[-249 -279 -206   95   76  -38 -320  212 -153   14 -336 -325   76  122
  -53  104   31 -161 -480  345   91 -295 -239 -110  -70 -134 -137   94
 -229  -20  -68   13  202   93   43]
bipa
[-246 -208 -253  137   46  -50 -289  125 -197  -35 -366 -275   41  142
  -47   17   65 -149 -461  195  131 -171 -177  -92 -140 -134 -145   15
 -145   29 -123  -24  213   39  -78]
sebop
[-196 -266 -186   95   45   47 -287  173 -176    6 -290 -261  127   83
  -48  127   29 -166 -509  296  185 -236 -202 -102  -63 -137 -112  123
 -158  -31  -25   69  203   80  -26]
Luro
[  14  -47  259  623  221   50  -29  407    4 -134   -3   34   25   -6
 -351  261  102 -352 -492  122  200 -152  -12  102   75  -76  -97  219
  -52 -280 -128  143  -76   81  355]
Rofek
[ 205  -42  299  497   95  -91   33  -77  169  -10 -191    5  -26  -35
  -81  189   -6 -124 -275   53  229   18  103   79    6   91  -53  126
    9  -53   16   83 -265   26  210]
bap
[-153 -177 -222  109   31  -23 -244  171 -171   36 -301 -256   59   45
  -73   17   42  -84 -362  170  153 -164 -107  -73  -98 -158 -115   93
 -150  -49  -53  106  209   41  -68]
lorat
[  22 -462  116  -37 -170  484 -272 -306  -80 -213   48   27  557 -227
  296  134  232 -620 -426  274  -20   -5 -313 -358   31   80  739 -296
  362   31  284   44  313 -496   93]
par
[ 152  111  161  599  233   60  268  218   66  148  235   67   48 -100
 -234  330 -118 -247 -275  -82  339 -102   19  228  198 -102 -180  406
   42 -336  -16  160 -313   78  468]
mured
[ 110  -66   73  148  -76  300  194  183  109  233  345  103  100  -95
   73  319 -176  283  211  -75   -7 -201 -117  264   59  168 -158  277
   83 -134   19  153 -234  147  -56]
giva
[ 416  178  144  301   15 -134  -34  -61  -81 -135   30  -32  -92  -90
 -377   61   60 -153 -175  -99   91  298  284  107  141 -126  201  104
  111   58 -155  215 -142 -224  116]
ledab
[ 199   91   -9  308  162 -171   63 -178  -40 -130  260  -37 -199  -11
 -358  160  101 -383 -293 -105   75  113  378  182   22  -59   50  -23
  226   10  -73   23  -69   34  139]
lif
[ 273 -318  137  352  147  -37 -166 -191  -11   -9  -39 -197   95 -237
 -196  268   71 -250 -385  105   70   37  201  -40   91   63  205  104
   94   45  224  227  230 -129   68]
giva
[ -10    7   95  126  137 -228  -32   40  137 -199 -191 -109 -123  168
  -12 -168  184   42   -9  -44 -105   52   56  285  -42   51 -206  147
  -71  -96 -225 -104   52   20  139]
lif
[-173 -189 -197  108    9  -22 -271  137 -156  -35 -254 -256   12  126
 -114   63   20 -125 -372  267  121 -184 -128  -50  -83 -147 -127  107
 -142   14  -96   -4  111   66  -84]
Luro
[ 116 -110  217  250  192   34 -233  -40  124 -153 -255 -218   12 -102
 -149  141   49 -147 -205  190 -115   61  -99  139  101   83   92  332
    8   51 -164   36   99 -156   68]
lorat
[-179   24  167   54  152  213  -84  -78  116 -198 -246   58  138  155
  275    3    9 -180 -295   41   65 -119 -282  152   86  161 -124  134
   19  -29 -180 -226   -9  -14  154]
bap
[  24   -2  150  162  213   34 -150  162  115 -121 -130  -61 -101   -1
   -8   57  -67   -4  -38  225  -95 -153   32  228  153   38 -128  382
  -80 -120 -207   96  -47  -46  229]
par
[-113  -77 -143  430   28  114  117  244  222   67   21  -56   21 -278
   52   26   52 -620 -488  535  276 -374 -165 -181   23 -128  243 -184
   51 -175  297  118  252  171  189]
Rofek
[  76   20  144  774  -66  293  121  244  241  -16   -7  118  -86 -206
 -110  -24   42 -141 -246  -85  263   49  132  201   90 -296 -129  -42
   14  -71 -198  180 -220  -60  109]
par
[ 100  -64  125  601   82   65   20   22   85 -223 -199    3 -113   84
  -35 -212  248 -280 -323 -284  108  159  146  113   66 -397  -72 -149
  -67    3 -351  -38 -141 -131  154]
Rofek
[-243 -214 -215   44   50  -10 -282  167 -173    8 -296 -266   60  123
  -15   56   15  -62 -396  224  107 -229 -193  -71  -87 -114 -150   66
 -178  -26  -72   10  168  113  -34]
bipa
[ 111  -80  252  639  109  175  -11  285  208 -141 -106   88  -49 -131
 -106 -244  138 -500 -459  -40  311    4   47    1  187 -462    9  -76
 -133 -233 -184  289 -152  -65  351]
lorat
[  91 -213   16  715  241  108  -95  355   95  -82 -278  -72  -30 -268
  -51 -294  260 -389 -649  -56  283  -51  229 -158    6 -549   72 -192
 -142 -352 -126  392  206  -26  333]
sebop
[ -63  -62  105  670  232  279  196  316  146   34 -204  175  114  -70
  183 -173  112 -397 -564 -217  426 -140 -119  192  160 -318 -247 -101
   44 -168 -296  -56 -130    6  328]
bipa
[-238 -244 -228  117   28   15 -253  220 -210   12 -281 -251   91  116
 -119   89   53 -147 -423  252  111 -251 -216  -96  -89 -129 -119   80
 -145  -17  -59    2  243   41  -66]
ledab
[ 214 -296  321  869  220  280  -88  320  191 -119 -195  -84   41 -168
 -165   10  206 -370 -508  -35  239  -55  -18   13  148 -381   57  183
 -153 -158 -243  369 -154    1  265]
lorat
[ 264  144   30  437  238  -77   43  -49  134   54  -61   76  -74 -165
 -103   43    5    7  -78 -235  120   59  250  101   36  -11  -24   92
  101 -140  -66  230   24 -189  292]
lif
[-247 -219 -215   74   -5   10 -262  213 -223   -1 -345 -270   83  142
    4   82   39 -117 -418  277  117 -275 -241  -70 -134 -107 -156   62
 -139    0 -108   10  207   64  -46]
seton
[ 466 -245  240  470  111 -120 -252  149   31  -14  -93 -258  -66 -218
 -503  297   38 -255 -185  378  -86   -3  243  -62  102  -43  299  296
 -129 -106  164  497   51  -48  258]
Luro
[  -9  127   61  288  285  560  331  -76  122   21  -18  257  135 -176
  151 -231  229 -355 -428 -628  357  255  -12   48  172 -415    6   52
   73 -309  -43  145 -153 -152  308]
mured
[  19 -127  -60  -11   -1  301  234   90   60  325  344  115  147 -105
  214  276 -118  328  144 -165   48 -286 -117  216   50  164 -249  323
   37 -263  249  131 -125  242  -21]
bipa
[  16 -168  134  161  255  -54 -300  117    4 -299 -370 -264   21  182
 -176  -75  157 -426 -208  323 -187  -55 -228  -61  139   -2  125  282
 -187  -32  -92   51  177 -125  168]
lif
[ 123  -56   29  128 -166  219  211  224   88  204  316  116   21  -34
   49  148 -101  328  309  -41  -29 -249   -5  269   56   87 -206  250
   -6 -174   61  140 -168  173 -107]
seton
[-224 -196 -198   70  -46  -28 -340  206 -234  -51 -331 -276   50  152
 -116   92   30 -100 -351  331   52 -215 -194  -81 -132 -108  -97   45
 -177   23 -152   13  203   69  -72]
mured
[  57  -78  178  668   92  316   94  185  240  -63 -173   80  193 -152
  217  -96  195 -415 -632 -243  398  -13   26  -11  119 -378  -50  -43
  -47 -196 -116  219    9  -94  357]
ledab
[-282 -107  250   86 -398  477  -85  515  100  -95   74  372  339   91
  209   72   48 -200 -325  344  101 -369 -488  -46   49   25 -111 -342
  -58  -26 -189 -117 -166  113   39]
lif
[-231 -239 -180  132  -21   18 -322  266 -184   -7 -354 -282   98  125
  -74  125   46 -130 -422  352  113 -281 -227  -88  -96  -94 -149  134
 -181   10  -73   82  193   51  -36]
bap
[-119 -195  155   -1  205  -26 -233  -62  124 -202 -330 -132   46  175
  159   38   38  -57 -167  220 -132  -91 -189  178  -15  183  -50  175
 -122  -34 -249 -187  -25  -35  213]
lif
[-139 -111 -157  334  -45 -204   52  582   90    5  214  157 -125  183
  -32 -251   35 -141  207  429 -225 -448  -40   -8   61 -152  -25 -176
  -85 -390 -162  -38  -96 -200  348]
bap
[  38  -27  118  120  -63  213  199  224  134  223  316  158  112  -73
  280  269 -244  368  179 -127   50 -265  -62  306   42  181 -345  264
   58 -176  -26   48 -222  204    9]
sebop
[-208 -200 -193   72  -17    4 -296  175 -209  -63 -276 -263   54  196
 -103   85   25 -144 -356  267   68 -182 -188  -68 -124 -101  -96   63
 -136   25 -106  -12  131   49  -80]
Luro
[  92 -114  117  113  -26  221  225  108   80  174  315  124   50  -81
  129  288 -177  156  175  -60   66 -218  -40  271   82  163 -243  292
   49 -129  101   65 -259  172  -36]
seton
[ 342  -93  139  640  427  -63   96  -35   31  -29  277  -81  -49 -321
 -341  298  -44 -360 -416 -254  424   76  299  128  149 -243   47  382
  -23 -342   42  188 -244  -21  527]
par
[-249 -111   -9  194  260   60 -262  209   44 -244 -335  -98  -29  133
   41  -24  158  -92 -167  179 -152 -220 -163  111   -1   34 -139  212
 -114  -64 -307   -9  251  -35  173]
sebop
[-152 -236 -248    6   31  -21 -278  103 -209    9 -281 -291   53  109
 -115   18   95 -110 -355  221   27 -147 -155  -95  -87 -152  -76   66
 -139  -37  -49   36  229   12 -106]
mured
[-523 -189  157 -179 -248  548    2  557 -112   30 -158  261  291  257
  241  -50   58  171  118  365 -225 -658 -447  -40  -77   98   -2  -77
 -108 -139   -5 -411  129   82   51]
Rofek
[-202 -188 -215  101  -40  -10 -293  215 -191    2 -341 -278   96  113
  -76   74   43  -84 -332  245   63 -154 -177  -95 -136  -85 -117   39
 -131   52  -91   60  233   15 -119]
sebop
[  37  -18   81  231  454  -88 -102 -135   41 -243 -229 -129 -103   49
 -101 -147  144 -182 -141 -131  -43   91   47   45   50   29   87  240
  -90 -188  -25  -12  196   -7  193]
Rofek
[  93 -139  323  316  -48   36 -159  268 -206 -189    6 -113   28   27
 -389  393    2 -501 -427  588  -48 -139   -9   30  109  -70  181  122
   27   89 -244  111 -154  -62  306]
mured
[ 164 -256  191  833   98  160 -105  337  172 -147 -246  -61   51 -100
 -195  -15  229 -502 -370   42  150  -39    5  -49  100 -405    1    9
 -227 -191 -208  280  -47 -184  403]
mured
[ 304  -92  118  231   24  223  152  145  133  188  340  125   54 -193
  124  196 -148  254  184 -249   11 -125    0  286  140  123 -160  350
   62 -189   41  263 -167   24   -5]
bap
[-194  178  325  422    3  798  105  615  147 -147  118  541  264 -202
  248   73   91 -368 -118 -277  374 -189 -364  -14  181  -60  -88  335
   95 -268   22  519 -211 -129  238]
lorat
[-233 -124 -111   98    4  342  -67 -100   13 -174  220  124  253  -11
  416   74  -10 -590 -760   46  355 -263 -364 -280  -38 -157  293 -623
  154  -84  -56 -175  -50  174  243]
ledab
[  15 -154  239   99 -407  123 -186  479 -107 -321  350 -108  -65  251
 -561   10   89 -540  146  899 -487 -267 -407   70  116  167  489 -142
   34  145  -48  -94 -195   90  -33]
bipa
[ 313  -36 -105  -44   88   32 -275 -119  122  -40  -30  -21  -93 -199
   49 -110  147  -67    0   20 -314  153 -234 -279   76   14  401  -60
   90 -147  151  599  266 -241  -93]
Rofek
[ 113 -200  283  595  287  278  -71  390  194  -90 -294  -52  126 -297
  -18 -174  216 -644 -634   90  289  -65   81 -162  250 -482   33  107
 -128 -226    4  429   78 -185  454]
lif
[-236 -149 -178   77   11   25 -242  177 -182  -22 -295 -250   54  123
  -69   84   13  -86 -371  215  124 -184 -162  -31 -128 -100 -151  100
 -130   22 -110    9  142   87  -63]
lif
[ 179  -58  355  551  250 -297   54    9   54 -106   22  -75 -186  -17
 -257  185  -63 -354 -405   69  289  -43  264  311  127  -65 -125  213
   98  -98 -118  -43 -266  120  358]
lorat
[ 191    5   76  141  270 -266 -184 -184  188 -141 -203 -187 -158   -5
  -38 -124   24  -34 -131  -19  -14  105  158  118   42   23  -11  214
 -213 -123  -69   52   81   86  239]
Luro
[-185 -235 -146  132   49  -42 -272  214 -180  -41 -288 -280   31  143
 -137   83   42 -187 -390  288   95 -214 -147  -38  -86 -126 -128  104
 -148   15 -112   27  131   83  -27]
lif
[  87 -153   85  163  204 -179 -328 -166   27 -275 -290 -212  -55   23
  -83  -31   99 -332 -221  145  -74   55   58   19   52   -3   64  105
  -38   82 -140   23  201 -207  161]
lif
[-132  139   66  186  207  112   96  172  -15 -205 -226   88   51  169
   74  -22  117 -164  -24 -211   60   38 -104  250  -32  110 -147  188
   38   50 -394  -99    0 -135  156]
giva
[  99  161   17  705  275 -207  -45  370   39 -100 -121  -94 -167   61
 -224   76  -10 -214 -258   10   30 -101  277  227   40 -163  -14   93
 -119 -109 -447  139  -18 -154  628]
lorat
[  88  -73  182  718  268  316   -4  250  191 -133  -57  188   26 -118
   28 -113   69 -396 -339 -279  361  -61  -38   76  179 -330  -53  149
  -93 -216 -318  217 -238 -163  353]
mured
[-124  -12  305  679  -23   52  250  349  186  100  337  114 -301 -203
 -401  408 -357   97 -280  500  351 -518  214  238   29 -154 -266  291
 -244 -465   31 -246 -572  616  318]
bap
[   0   14  106  155  400 -113  -31 -177  108 -223 -143 -106 -134   97
   15   39    2 -165  -72 -104   36   10   98  293   76  111 -134  435
  -11  -15 -208  -93  -19  -71  227]
ledab
[ 251 -470  373  372  460  169   57 -355  251  181   48  400  272 -419
  517  199 -233 -256 -404    9  445 -148  -48 -149  230  266  254  129
  191 -346  315  477  -73 -226  403]
lif
[ -92  -87   68  703  152  434   35  425  154  -67 -132  145  136 -157
   70 -175  211 -457 -632 -185  438 -167  -59  -75  222 -601  -75   79
 -219 -416  -86  331  -17  -65  496]
ledab
[ 136  -77   11  165  420 -243 -131 -229  106 -195 -196 -195 -104  -14
  -83 -155  159 -307 -318   31   36  112  141   41   65  -18   62  131
 -107 -257   15  103  159   -1  303]
mured
[ 471   29 -115  520  160 -206   27  -82  -12  102  131 -180 -111 -282
 -532  205  107 -113 -195 -221   79  258  488  -50   17 -188  115   64
   18 -116  159  314  125 -129  106]
par
[-224 -187 -233  101  -76   45 -223  191 -246   16 -295 -260   68  153
 -150   80   77 -115 -325  237   88 -168 -208  -54 -164 -119 -102   75
 -122   36  -79   -9  165   16 -148]
Rofek
[  75   48  195  326  451  112  172 -260  121   56  -69  124   31 -244
  159  122  -51  -35 -464 -313  372   31  205  109   59   22   57  167
   11 -254   91    4  -84   85  534]
par
[-204 -255 -172  100  -10  -24 -257  184 -253  -48 -318 -269   45  148
 -143   95   73 -152 -346  294   58 -204 -177  -77 -135  -89  -94   43
 -127   45  -91  -19  197   18 -100]
seton
[-343  -62  171 -249 -441  558  -89  -66   -3 -134  154  277  402   50
  461   63 -187   16  145  352 -241 -301 -684  -67  -73  483  356 -337
  300  128   -6 -390  234 -102 -180]
giva
[ 172 -260  128  458  214 -106 -122  322 -109   -6    6 -187   48  -28
 -396  411   69 -396 -203  436  -67 -246  -52 -100   26   67  267  224
  -97 -237  157  342  -44  113  507]
sebop
[-229 -205 -196   84  -52  -23 -292  275 -227  -42 -369 -291   54  180
  -74   39   69  -46 -354  317   20 -241 -229  -89 -155  -91 -141   14
 -186   32 -150    7  244   83 -124]
seton
[  97 -174  254  273 -108  296  147  388   26  123  198  129  188  -49
  119  359 -136  147   80   29   68 -266 -184  272   50  146 -223  296
   18 -132  -99  161 -219  148   38]
mured
[ -95  -52   77 -143  131   -8 -232 -110   39 -185 -280  -70   64  167
  237   -3    8    7  -87   35 -128  -17 -154  104   20  167  -35  143
  -76   16 -222  -70  121  -65  101]
giva
[ 126  165   66  410  381   32  141  319   70  -23  150  130   26   -1
  -65   64   19 -232 -197 -292  251  -79  186  210  184 -161 -254  329
  -48 -403 -125  218 -213  -60  598]
Luro
[-173 -111  104  170  225  -25 -212   31   88 -304 -403 -180  -94  236
  -54   88  150 -271 -199  256 -146 -125  -23  150  -65   79  -51   96
  -51   95 -307 -169   56  -27  182]
ledab
